Below are the code and all the weights of a small trained network. Each question names an input and a target symbol and asks about switching units off, where a switched-off unit gives its printed mean instead of its output.

import numpy as np


def w(rows, s, z=0):
    codes = np.array(rows[::2]) - 128.0
    scale = np.full(codes.shape[1], s)
    scale[-1] = z or s
    return codes * scale


def f(y):
    return y / 2 * (1 + np.tanh(0.7978845608 * (y + 0.044715 * y**3)))


def softmax(a):
    e = np.exp(a - a.max(-1, keepdims=True))
    return e / e.sum(-1, keepdims=True)


def log_softmax(a):
    a = a - a.max(-1, keepdims=True)
    return a - np.log(np.exp(a).sum(-1, keepdims=True))


def net(x, mask):
    ids = ['ΘΛΦαβδεμξπτω'.index(c) for c in x.split()]
    T = len(ids)
    res = E[ids] + P[:T]
    u = 0
    for l in range(2):
        r = res
        for j in range(2):
            rows = slice(3 * j, 3 * j + 3)
            q, k, v = (r @ M[l][rows].T for M in (Q, K, V))
            z = softmax(np.where(np.tri(T) > 0, q @ k.T / 3**0.5, -1e9)) @ v
            o = O[l][rows]
            res = res + np.where(mask[u + j], z, o[:, -1]) @ o[:, :-1]
        u += 2
        y = f(res @ A[l][:, :-1].T + A[l][:, -1])
        res = res + np.where(mask[u : u + 12], y, B[l][:, -1]) @ B[l][:, :-1]
        u += 12
    return log_softmax(res[-1] @ U[:, :-1].T + U[:, -1])


Q, K, V, O, A, B = {}, {}, {}, {}, {}, {}
E = w([
[189,41,169,167,60],'Θ',
[100,139,253,124,179],'Λ',
[136,146,184,113,51],'Φ',
[220,80,54,165,98],'α',
[108,223,164,110,163],'β',
[30,131,100,142,104],'δ',
[181,166,169,50,110],'ε',
[150,132,132,185,125],'μ',
[132,170,40,78,117],'ξ',
[63,126,126,98,193],'π',
[105,91,101,176,174],'τ',
[136,62,76,111,70],'ω',
],0.022)
P = w([
[60,90,94,137,122],'0',
[70,86,111,104,188],'1',
[56,112,91,123,194],'2',
[67,160,132,86,233],'3',
[53,180,164,99,235],'4',
[85,179,153,97,248],'5',
],0.0017)
Q[0] = w([
[156,155,149,136,22],'0.h0',
[208,124,169,126,102],'0.h0',
[139,119,74,6,72],'0.h0',
[146,81,135,147,202],'0.h1',
[140,125,177,76,115],'0.h1',
[100,154,169,109,74],'0.h1',
],0.012)
K[0] = w([
[246,130,168,203,63],'0.h0',
[237,109,158,111,119],'0.h0',
[162,122,102,26,60],'0.h0',
[149,116,200,217,100],'0.h1',
[117,124,174,78,115],'0.h1',
[90,175,141,99,148],'0.h1',
],0.014)
V[0] = w([
[2,167,124,179,79],'0.h0',
[76,131,125,143,52],'0.h0',
[46,181,141,76,81],'0.h0',
[95,180,67,167,147],'0.h1',
[63,213,99,130,95],'0.h1',
[179,78,135,122,141],'0.h1',
],0.0074)
O[0] = w([
[119,134,207,122,76,248],'0.h0',
[93,225,80,2,164,213],'0.h0',
[154,122,155,71,149,190],'0.h0',
[173,53,69,126,155,155],'0.h1',
[59,140,136,192,102,192],'0.h1',
[113,103,123,117,198,92],'0.h1',
],0.0067,0.0012)
A[0] = w([
[37,120,95,143,228,88],'0.n0',
[138,117,226,175,74,79],'0.n1',
[69,194,146,125,16,203],'0.n2',
[129,87,130,75,89,53],'0.n3',
[68,174,163,131,146,46],'0.n4',
[145,159,128,155,85,165],'0.n5',
[63,92,99,242,185,2],'0.n6',
[94,2,148,130,92,55],'0.n7',
[112,142,93,155,247,81],'0.n8',
[70,87,220,153,167,145],'0.n9',
[96,209,73,186,116,213],'0.n10',
[99,171,208,118,110,205],'0.n11',
],0.0083,0.0036)
B[0] = w([
[6,179,143,90,73,164],'0.n0',
[186,244,81,68,89,183],'0.n1',
[59,73,173,147,225,253],'0.n2',
[140,181,108,170,29,128],'0.n3',
[160,86,70,91,117,161],'0.n4',
[89,204,165,151,193,156],'0.n5',
[170,84,255,186,29,163],'0.n6',
[191,98,191,100,80,143],'0.n7',
[33,106,184,142,126,152],'0.n8',
[117,34,86,117,130,199],'0.n9',
[165,49,111,104,228,188],'0.n10',
[173,63,136,114,157,244],'0.n11',
],0.0053,0.0062)
Q[1] = w([
[19,136,215,116,114],'1.h0',
[20,90,144,254,116],'1.h0',
[250,110,100,73,232],'1.h0',
[133,143,79,204,64],'1.h1',
[191,170,127,223,100],'1.h1',
[219,183,44,82,174],'1.h1',
],0.0093)
K[1] = w([
[74,84,103,67,254],'1.h0',
[145,79,86,197,136],'1.h0',
[185,242,222,145,123],'1.h0',
[103,159,121,146,129],'1.h1',
[220,212,129,228,50],'1.h1',
[182,203,203,138,93],'1.h1',
],0.0087)
V[1] = w([
[94,75,211,120,148],'1.h0',
[229,202,212,138,159],'1.h0',
[59,16,2,88,61],'1.h0',
[139,133,127,134,182],'1.h1',
[109,90,138,31,140],'1.h1',
[202,130,144,208,93],'1.h1',
],0.0062)
O[1] = w([
[152,102,111,136,116,253],'1.h0',
[152,254,191,162,82,93],'1.h0',
[144,145,135,202,117,140],'1.h0',
[119,175,125,101,172,141],'1.h1',
[149,95,138,153,145,216],'1.h1',
[95,172,219,230,54,37],'1.h1',
],0.0062,0.0047)
A[1] = w([
[99,131,194,127,176,95],'1.n0',
[103,145,105,89,173,163],'1.n1',
[112,152,144,106,113,99],'1.n2',
[141,97,67,160,93,93],'1.n3',
[61,149,5,116,160,60],'1.n4',
[188,165,72,202,128,114],'1.n5',
[123,88,139,190,138,3],'1.n6',
[196,58,140,60,107,164],'1.n7',
[161,103,192,131,106,38],'1.n8',
[166,91,132,99,150,104],'1.n9',
[48,124,182,148,88,198],'1.n10',
[160,121,142,113,101,125],'1.n11',
],0.013,0.0045)
B[1] = w([
[94,170,99,126,151,177],'1.n0',
[196,75,55,132,91,212],'1.n1',
[124,175,168,91,158,129],'1.n2',
[86,153,137,2,132,163],'1.n3',
[178,176,140,149,97,220],'1.n4',
[54,210,88,169,144,175],'1.n5',
[159,147,182,90,111,162],'1.n6',
[58,151,161,144,110,250],'1.n7',
[129,118,99,179,66,155],'1.n8',
[108,124,156,189,129,193],'1.n9',
[221,150,107,119,150,175],'1.n10',
[45,164,158,133,120,143],'1.n11',
],0.0091,0.011)
U = w([
[117,139,130,144,58,50],'Θ',
[68,117,175,148,171,93],'Λ',
[72,177,85,124,162,1],'Φ',
[190,108,171,119,122,137],'α',
[82,136,110,61,70,6],'β',
[122,142,127,119,139,43],'δ',
[161,158,91,99,114,131],'ε',
[140,131,142,117,154,168],'μ',
[144,183,176,50,137,177],'ξ',
[160,162,141,210,200,236],'π',
[105,85,88,143,136,231],'τ',
[155,139,129,101,255,191],'ω',
],0.01,0.0033)

Each question gives the input, a string of symbols that net reads in full, and the target symbol t.
The units are the heads (3 rows each of Q, K, V and O) and the neurons (one row each of A and B). Each row of codes is followed by its name. A weight is (code - 128) times the scale printed after its matrix; where a second scale follows, it is the last column's (O, A, B and U).
mask holds one flag per unit, layer by layer, with each layer's heads first. A switched-off unit (its flag False) gives its mean, the last column of its rows in O or B, instead of its output. The means were averaged over made-up inputs and are rounded, as every weight is.
A unit's drop is (log p(t) with every unit on - log p(t) with that unit switched off) / (log p(t) with every unit on - log p(t) with every unit switched off).
The circuit of an input: a set's keep is (log p(t) with only the set's units on - log p(t) with every unit switched off) / (log p(t) with every unit on - log p(t) with every unit switched off). Starting from the 12 units with the biggest drops (on a tie, the unit counted first), units are removed one at a time, each time the one whose removal leaves the highest keep (on an exact tie, the one counted first), for as long as the keep stays at least 0.8.
units of the circuit, in order: the units of the circuit, biggest drop first
unit that matters most: the unit with the biggest drop
k most important neurons: the k neurons with the biggest drops, biggest first
drop when u is switched off: that unit's drop, to one decimal
input Φ δ β, target ω: unit that matters most	0.n2
input Θ ξ Φ π, target τ: units of the circuit, in order	(1.n1 1.h1 1.h0 0.n0)
input μ ε μ Λ β τ, target α: units of the circuit, in order	(0.h0 0.n6 1.n6 1.n5)
input Φ τ ξ, target ε: units of the circuit, in order	(1.n4 1.n1 0.n6)
input μ Φ μ Θ Φ, target ω: 2 most important neurons	(0.n2 1.n7)
input ε Φ Φ, target ξ: units of the circuit, in order	(1.h0 1.n2 0.h1)
input α ε ω, target β: 2 most important neurons	(1.n3 0.n2)
input Φ ξ π, target τ: 2 most important neurons	(0.n9 1.n1)
input ω μ π ξ, target ε: units of the circuit, in order	(1.n4 1.n1 1.h1)
input π τ π ω, target β: 2 most important neurons	(1.n3 1.n7)
input μ ε Φ π τ, target Λ: 4 most important neurons	(0.n6 1.n1 1.n7 0.n9)
input π μ τ μ Φ, target Λ: 2 most important neurons	(0.n2 1.n7)
input τ μ Φ, target ξ: 2 most important neurons	(0.n6 0.n1)
input δ μ β τ Φ Φ, target τ: most important neuron	(0.n2)
input Φ π μ Θ Θ, target Θ: 3 most important neurons	(1.n8 0.n7 0.n2)
input Φ α β μ α Φ, target π: drop when 0.h0 is switched off	0.6
input α ε α, target Φ: drop when 0.h0 is switched off	0.1
input ε ε β τ, target α: drop when 0.h0 is switched off	0.4
input π Φ Θ, target Θ: drop when 1.h1 is switched off	0.3
input ω π μ ε Φ Φ, target Λ: most important neuron	(1.n7)
